Here is a tiny trained network, its code and every weight. The questions are about switching its units off for an input and a class, where a switched-off unit gives its printed mean instead of its output.

import numpy as np


def w(rows, s, z=0):
    codes = np.array(rows[::2]) - 128.0
    scale = np.full(codes.shape[1], s)
    scale[-1] = z or s
    return codes * scale


def f(y):
    return np.maximum(y, 0)


def log_softmax(a):
    a = a - a.max(-1, keepdims=True)
    return a - np.log(np.exp(a).sum(-1, keepdims=True))


def net(x, mask):
    res = np.array(x, float).reshape(1, 6) / 4 @ E
    y = f(res @ A[0][:, :-1].T + A[0][:, -1])
    res = res + np.where(mask, y, B[0][:, -1]) @ B[0][:, :-1]
    return log_softmax(res[-1] @ U[:, :-1].T + U[:, -1])


A, B = {}, {}
E = w([
[116,101,218,155],'x0',
[118,156,122,252],'x1',
[128,129,128,127],'x2',
[114,138,132,126],'x3',
[212,161,170,119],'x4',
[128,130,130,126],'x5',
],0.015)
A[0] = w([
[160,132,122,1,118],'N1',
[161,186,91,187,77],'N2',
[95,17,116,77,149],'N3',
[101,102,134,209,240],'N4',
[147,139,176,105,2],'N5',
[41,46,163,126,131],'N6',
[26,49,25,177,36],'N7',
[136,113,244,170,116],'N8',
[172,123,228,158,26],'N9',
[200,217,96,187,119],'N10',
[83,47,148,171,27],'N11',
[141,109,179,157,235],'N12',
],0.0096,0.0055)
B[0] = w([
[149,134,58,229,254],'N1',
[93,109,196,25,174],'N2',
[99,98,193,101,214],'N3',
[165,163,128,156,231],'N4',
[5,46,114,117,146],'N5',
[102,107,162,98,203],'N6',
[152,156,87,208,212],'N7',
[129,119,76,169,229],'N8',
[147,154,87,158,197],'N9',
[124,143,168,62,196],'N10',
[83,84,153,83,165],'N11',
[111,83,108,109,214],'N12',
],0.013,0.011)
U = w([
[94,89,71,190,251],'0',
[227,235,99,212,49],'1',
[92,76,254,13,117],'2',
],0.01,0.0019)

Each question gives the input, the list of numbers given to net, and the class t.
The units are the neurons (one row each of A and B). Each row of codes is followed by its name. A weight is (code - 128) times the scale printed after its matrix; where a second scale follows, it is the last column's (A, B and U).
mask holds one flag per neuron, in row order. A switched-off neuron (its flag False) gives its mean, the last column of its row in B, instead of its output. The means were averaged over made-up inputs and are rounded, as every weight is.
A unit's drop is (log p(t) with every unit on - log p(t) with that unit switched off) / (log p(t) with every unit on - log p(t) with every unit switched off).
The circuit of an input: a set's keep is (log p(t) with only the set's units on - log p(t) with every unit switched off) / (log p(t) with every unit on - log p(t) with every unit switched off). Starting from all 12 units, units are removed one at a time, each time the one whose removal leaves the highest keep (on an exact tie, the one counted first), for as long as the keep stays at least 0.8.
circuit, biggest first: the units of the circuit, biggest drop first
most important unit: the unit with the biggest drop
k most important neurons: the k neurons with the biggest drops, biggest first
drop of u: that unit's drop, to one decimal
input [-2,4,4,-5,-6,2], class 1: circuit, biggest first => N7, N4
input [8,-3,1,3,8,-4], class 0: most important unit => N5
input [4,-1,8,-6,8,-3], class 0: 4 most important neurons => N5, N4, N12, N7
input [-1,7,3,-3,7,0], class 2: 2 most important neurons => N2, N10
input [3,-2,-2,-4,6,3], class 0: 2 most important neurons => N5, N4
input [-4,6,-3,2,2,-5], class 2: circuit, biggest first => N2, N1
input [-5,1,-2,0,-6,0], class 1: circuit, biggest first => N7, N12
input [7,-1,5,4,6,-2], class 0: circuit, biggest first => N5, N8
input [6,0,-3,-8,-8,-4], class 2: 3 most important neurons => N1, N6, N11
input [4,-5,1,-7,1,0], class 0: 4 most important neurons => N1, N2, N10, N11
input [-3,-8,-7,4,3,2], class 1: 2 most important neurons => N1, N12
input [5,-2,-5,-5,-1,0], class 2: 2 most important neurons => N1, N7
input [-1,2,-4,-1,-7,-1], class 1: 3 most important neurons => N7, N4, N12
input [-3,8,4,3,-6,5], class 1: circuit, biggest first => N7
input [4,0,4,-8,-2,2], class 2: 2 most important neurons => N1, N7
input [-4,8,7,-1,-3,4], class 1: 2 most important neurons => N7, N4
input [-3,7,1,-3,8,0], class 2: 2 most important neurons => N2, N10
input [-7,5,-2,-2,1,6], class 2: 3 most important neurons => N2, N1, N10
input [-5,-7,-1,0,2,0], class 1: drop of N6 => 0.2
input [6,-6,-8,8,2,2], class 0: drop of N10 => 0.1
input [-5,6,-7,-8,6,6], class 2: drop of N12 => 0.0
input [-3,7,-6,8,7,-3], class 2: circuit, biggest first => N2
input [-3,1,3,8,-5,8], class 1: circuit, biggest first => N7, N12
